Below are the code and all the weights of a small trained network. Each question names an input and a target symbol and asks about switching units off, where a switched-off unit gives its printed mean instead of its output.

import numpy as np


def w(rows, s, z=0):
    codes = np.array(rows[::2]) - 128.0
    scale = np.full(codes.shape[1], s)
    scale[-1] = z or s
    return codes * scale


def f(y):
    return y / 2 * (1 + np.tanh(0.7978845608 * (y + 0.044715 * y**3)))


def softmax(a):
    e = np.exp(a - a.max(-1, keepdims=True))
    return e / e.sum(-1, keepdims=True)


def log_softmax(a):
    a = a - a.max(-1, keepdims=True)
    return a - np.log(np.exp(a).sum(-1, keepdims=True))


def net(x, mask):
    ids = ['ΓΔΠΦαβεζηλμστψ'.index(c) for c in x.split()]
    T = len(ids)
    res = E[ids] + P[:T]
    u = 0
    for l in range(2):
        q, k, v = (res @ M[l].T for M in (Q, K, V))
        z = softmax(np.where(np.tri(T) > 0, q @ k.T / 4**0.5, -1e9)) @ v
        res = res + np.where(mask[u], z, O[l][:, -1]) @ O[l][:, :-1]
        u += 1
        y = f(res @ A[l][:, :-1].T + A[l][:, -1])
        res = res + np.where(mask[u : u + 4], y, B[l][:, -1]) @ B[l][:, :-1]
        u += 4
    return log_softmax(res[-1] @ U[:, :-1].T + U[:, -1])


Q, K, V, O, A, B = {}, {}, {}, {}, {}, {}
E = w([
[128,134,237,115,148,88,91],'Γ',
[161,93,69,160,60,39,188],'Δ',
[180,90,50,204,185,133,93],'Π',
[62,96,203,95,116,88,210],'Φ',
[133,112,85,60,147,84,195],'α',
[196,193,90,128,190,123,98],'β',
[182,214,69,227,101,32,145],'ε',
[165,125,205,110,107,207,160],'ζ',
[55,99,60,194,122,81,152],'η',
[100,240,119,102,67,131,150],'λ',
[64,136,76,130,189,194,126],'μ',
[110,150,166,12,109,197,104],'σ',
[96,155,153,158,158,7,67],'τ',
[181,163,89,147,59,197,134],'ψ',
],0.018)
P = w([
[142,180,176,123,62,91,69],'0',
[135,180,144,123,78,93,97],'1',
[127,179,117,116,79,95,116],'2',
[125,184,94,126,101,110,137],'3',
[119,189,71,131,115,108,152],'4',
[120,189,54,130,132,111,172],'5',
[120,194,46,144,167,123,197],'6',
[123,187,37,154,185,145,220],'7',
[114,196,2,143,162,116,209],'8',
],0.007)
Q[0] = w([
[229,81,133,223,220,65,92],'0.h1',
[46,166,56,163,243,125,162],'0.h1',
[147,184,145,97,137,198,42],'0.h1',
[255,223,115,64,42,109,197],'0.h1',
],0.0068)
K[0] = w([
[191,85,112,208,200,107,80],'0.h1',
[52,172,69,166,254,114,150],'0.h1',
[186,197,137,122,167,197,71],'0.h1',
[228,137,61,44,133,82,198],'0.h1',
],0.0085)
V[0] = w([
[113,94,124,67,65,106,195],'0.h1',
[209,129,203,81,58,103,99],'0.h1',
[93,3,106,135,133,143,111],'0.h1',
[100,80,184,180,149,187,102],'0.h1',
],0.0053)
O[0] = w([
[78,121,131,138,186,178,160,128],'0.h1',
[190,152,189,196,208,188,186,61],'0.h1',
[134,44,147,91,163,135,162,24],'0.h1',
[80,106,91,138,2,230,61,4],'0.h1',
],0.0085,0.0041)
A[0] = w([
[5,20,191,173,100,97,146,251],'0.n1',
[157,67,61,104,72,93,187,157],'0.n2',
[76,94,206,17,112,135,172,212],'0.n3',
[222,164,98,115,135,254,86,150],'0.n4',
],0.0072,0.0024)
B[0] = w([
[200,249,92,30,70,60,206,216],'0.n1',
[128,63,121,179,208,185,233,252],'0.n2',
[207,226,88,116,254,114,24,214],'0.n3',
[243,205,80,108,142,113,113,237],'0.n4',
],0.007,0.0031)
Q[1] = w([
[149,149,94,87,122,114,181],'1.h1',
[116,156,121,105,112,118,115],'1.h1',
[100,8,214,119,49,196,153],'1.h1',
[184,227,84,130,179,53,165],'1.h1',
],0.011)
K[1] = w([
[113,154,85,118,143,153,149],'1.h1',
[83,142,120,88,105,138,139],'1.h1',
[179,179,247,125,49,92,118],'1.h1',
[95,51,74,135,146,133,167],'1.h1',
],0.015)
V[1] = w([
[118,155,214,2,189,155,126],'1.h1',
[120,110,72,131,194,164,2],'1.h1',
[87,225,93,60,12,159,110],'1.h1',
[69,32,107,45,150,89,94],'1.h1',
],0.0069)
O[1] = w([
[95,149,104,125,208,114,239,1],'1.h1',
[199,213,151,254,189,137,107,63],'1.h1',
[36,87,62,204,142,194,92,88],'1.h1',
[109,186,124,65,199,199,76,150],'1.h1',
],0.0077,0.0044)
A[1] = w([
[139,181,88,135,139,87,34,146],'1.n1',
[5,127,132,193,129,2,148,143],'1.n2',
[150,178,243,51,214,112,59,253],'1.n3',
[119,114,113,35,97,157,121,63],'1.n4',
],0.0054,0.0053)
B[1] = w([
[116,180,148,30,72,106,71,225],'1.n1',
[29,147,152,208,126,162,167,182],'1.n2',
[98,62,112,169,214,161,150,255],'1.n3',
[62,127,104,255,195,174,164,146],'1.n4',
],0.0079,0.0096)
U = w([
[96,43,174,178,175,119,81,197],'Γ',
[138,72,164,18,68,135,149,187],'Δ',
[188,2,22,204,151,114,69,154],'Π',
[115,164,110,87,182,113,167,77],'Φ',
[162,59,15,204,222,116,142,60],'α',
[182,133,88,96,143,86,55,122],'β',
[142,156,36,171,124,40,130,1],'ε',
[147,72,171,170,126,232,156,231],'ζ',
[95,81,60,173,110,153,160,119],'η',
[70,231,188,78,65,198,200,65],'λ',
[79,74,59,67,98,180,89,205],'μ',
[99,154,70,160,192,192,82,128],'σ',
[71,103,130,146,143,34,75,65],'τ',
[194,147,57,126,64,225,190,112],'ψ',
],0.0064,0.0078)

Each question gives the input, a string of symbols that net reads in full, and the target symbol t.
The units are the heads (4 rows each of Q, K, V and O) and the neurons (one row each of A and B). Each row of codes is followed by its name. A weight is (code - 128) times the scale printed after its matrix; where a second scale follows, it is the last column's (O, A, B and U).
mask holds one flag per unit, layer by layer, with each layer's heads first. A switched-off unit (its flag False) gives its mean, the last column of its rows in O or B, instead of its output. The means were averaged over made-up inputs and are rounded, as every weight is.
A unit's drop is (log p(t) with every unit on - log p(t) with that unit switched off) / (log p(t) with every unit on - log p(t) with every unit switched off).
The circuit of an input: a set's keep is (log p(t) with only the set's units on - log p(t) with every unit switched off) / (log p(t) with every unit on - log p(t) with every unit switched off). Starting from all 10 units, units are removed one at a time, each time the one whose removal leaves the highest keep (on an exact tie, the one counted first), for as long as the keep stays at least 0.8.
units of the circuit, in order: the units of the circuit, biggest drop first
most important unit: the unit with the biggest drop
top k neurons: the k neurons with the biggest drops, biggest first
top k neurons in layer l: the k neurons of layer l with the biggest drops, biggest first
input ζ τ λ β Γ λ σ λ, target η: top 4 neurons => [0.n4; 0.n3; 1.n1; 1.n2]
input μ ζ η ζ β σ β λ, target μ: units of the circuit, in order => [0.n2; 1.h1; 0.n1; 0.h1]
input τ ζ Δ β μ Π ψ, target β: most important unit => 0.n2
input Φ η Γ ε λ ψ Π η Π, target β: top 3 neurons => [0.n1; 1.n1; 1.n3]
input σ η Δ Φ Φ ψ σ σ Γ, target Δ: top 3 neurons => [0.n1; 0.n2; 1.n2]
input Π τ α μ Γ α σ, target Φ: units of the circuit, in order => [0.n2; 1.h1; 0.h1; 0.n3]
input α λ ψ ζ β, target Φ: units of the circuit, in order => [1.h1; 0.h1]
input Π ψ τ ψ β λ β, target β: units of the circuit, in order => [1.n1; 1.h1; 0.h1]
input λ ε σ Φ λ, target η: top 3 neurons in layer 0 => [0.n1; 0.n3; 0.n4]
input Φ Π Φ ψ β σ η Γ τ, target μ: units of the circuit, in order => [1.h1; 0.h1; 0.n1]
input Γ Δ λ β Φ, target Φ: units of the circuit, in order => [0.n3; 0.n1]
input ζ Π Δ η μ η λ Φ α, target α: units of the circuit, in order => [1.n1; 0.n2]
input Π η τ μ Π β Φ, target β: top 4 neurons => [0.n3; 0.n2; 0.n1; 1.n2]
input β Π α ζ Δ ε λ, target Δ: units of the circuit, in order => [1.h1; 0.n2]
input α ψ η, target η: top 4 neurons => [0.n1; 1.n4; 1.n1; 1.n2]
input ζ ζ α α σ λ β β σ, target Φ: units of the circuit, in order => [1.h1; 0.h1; 0.n3]
input Φ η τ σ, target σ: top 2 neurons => [1.n4; 0.n3]
input β λ σ λ τ Δ λ σ η, target μ: units of the circuit, in order => [1.h1; 0.h1]
input Π β ε, target β: units of the circuit, in order => [1.h1; 1.n1; 0.h1]
input τ ζ Π Δ Φ Γ, target Δ: top neuron in layer 1 => [1.n2]
input Δ μ ε, target σ: top neuron in layer 1 => [1.n2]
input Π σ σ, target β: units of the circuit, in order => [1.h1; 0.n3]
input η ζ Π α ε Δ τ, target Δ: units of the circuit, in order => [0.n2; 1.h1]
input Γ ψ μ β ζ, target σ: top 2 neurons in layer 0 => [0.n4; 0.n2]
input μ λ μ Π Φ, target β: top 2 neurons => [0.n2; 0.n3]
input ζ Δ ψ, target Δ: units of the circuit, in order => [1.h1; 0.n2]
input ζ Φ β λ λ α η λ, target μ: top 2 neurons in layer 0 => [0.n2; 0.n1]
